Here is a tiny trained network, its code and every weight. The questions are about switching its units off for an input and a class, where a switched-off unit gives its printed mean instead of its output.

import numpy as np


def w(rows, s, z=0):
    codes = np.array(rows[::2]) - 128.0
    scale = np.full(codes.shape[1], s)
    scale[-1] = z or s
    return codes * scale


def f(y):
    return y / 2 * (1 + np.tanh(0.7978845608 * (y + 0.044715 * y**3)))


def log_softmax(a):
    a = a - a.max(-1, keepdims=True)
    return a - np.log(np.exp(a).sum(-1, keepdims=True))


def net(x, mask):
    res = np.array(x, float).reshape(1, 5) / 4 @ E
    y = f(res @ A[0][:, :-1].T + A[0][:, -1])
    res = res + np.where(mask, y, B[0][:, -1]) @ B[0][:, :-1]
    return log_softmax(res[-1] @ U[:, :-1].T + U[:, -1])


A, B = {}, {}
E = w([
[130,129,118],'x0',
[130,125,137],'x1',
[108,124,168],'x2',
[73,40,75],'x3',
[1,201,56],'x4',
],0.0054)
A[0] = w([
[105,98,187,227],'neuron 0',
[54,109,233,34],'neuron 1',
[211,88,144,122],'neuron 2',
[108,144,87,4],'neuron 3',
[94,183,116,109],'neuron 4',
[107,154,50,40],'neuron 5',
[73,31,72,73],'neuron 6',
[173,132,98,19],'neuron 7',
[93,67,97,115],'neuron 8',
[9,179,103,127],'neuron 9',
[202,161,148,170],'neuron 10',
[87,46,95,121],'neuron 11',
[25,13,118,126],'neuron 12',
],0.011,0.0022)
B[0] = w([
[80,99,95,153],'neuron 0',
[142,97,166,124],'neuron 1',
[91,102,58,179],'neuron 2',
[78,113,48,128],'neuron 3',
[203,116,96,166],'neuron 4',
[189,59,125,156],'neuron 5',
[188,179,200,182],'neuron 6',
[108,109,150,115],'neuron 7',
[117,171,166,154],'neuron 8',
[97,33,75,255],'neuron 9',
[104,125,51,167],'neuron 10',
[255,227,149,168],'neuron 11',
[175,168,100,205],'neuron 12',
],0.007,0.0053)
U = w([
[111,70,67,254],'0',
[160,247,121,204],'1',
[102,93,115,58],'2',
],0.012,0.00049)

Each question gives the input, the list of numbers given to net, and the class t.
The units are the neurons (one row each of A and B). Each row of codes is followed by its name. A weight is (code - 128) times the scale printed after its matrix; where a second scale follows, it is the last column's (A, B and U).
mask holds one flag per neuron, in row order. A switched-off neuron (its flag False) gives its mean, the last column of its row in B, instead of its output. The means were averaged over made-up inputs and are rounded, as every weight is.
A unit's drop is (log p(t) with every unit on - log p(t) with that unit switched off) / (log p(t) with every unit on - log p(t) with every unit switched off).
The circuit of an input: a set's keep is (log p(t) with only the set's units on - log p(t) with every unit switched off) / (log p(t) with every unit on - log p(t) with every unit switched off). Starting from the 12 units with the biggest drops (on a tie, the unit counted first), units are removed one at a time, each time the one whose removal leaves the highest keep (on an exact tie, the one counted first), for as long as the keep stays at least 0.8.
circuit, biggest first: the units of the circuit, biggest drop first
k most important neurons: the k neurons with the biggest drops, biggest first
drop when u is switched off: that unit's drop, to one decimal
input [-7,2,0,7,3], class 1: 2 most important neurons	neuron 11; neuron 6
input [8,-4,5,-5,6], class 0: circuit, biggest first	neuron 9; neuron 11
input [8,1,-4,8,-7], class 1: circuit, biggest first	neuron 11; neuron 9; neuron 6
input [2,-2,2,-7,-8], class 0: circuit, biggest first	neuron 2; neuron 10
input [5,2,0,5,-3], class 1: 2 most important neurons	neuron 9; neuron 11
input [6,-1,-4,-7,-7], class 0: circuit, biggest first	neuron 2; neuron 10
input [2,-6,2,-6,6], class 0: circuit, biggest first	neuron 9; neuron 11
input [-1,-8,-7,8,6], class 1: 3 most important neurons	neuron 11; neuron 6; neuron 12
input [8,1,3,-7,-7], class 0: 3 most important neurons	neuron 2; neuron 10; neuron 11
input [1,-3,-1,-6,8], class 0: drop when neuron 9 is switched off	0.3
input [-2,2,-4,7,2], class 1: drop when neuron 11 is switched off	0.2
input [1,2,2,-5,7], class 0: drop when neuron 6 is switched off	0.1
input [-6,2,4,-4,6], class 0: drop when neuron 6 is switched off	0.1
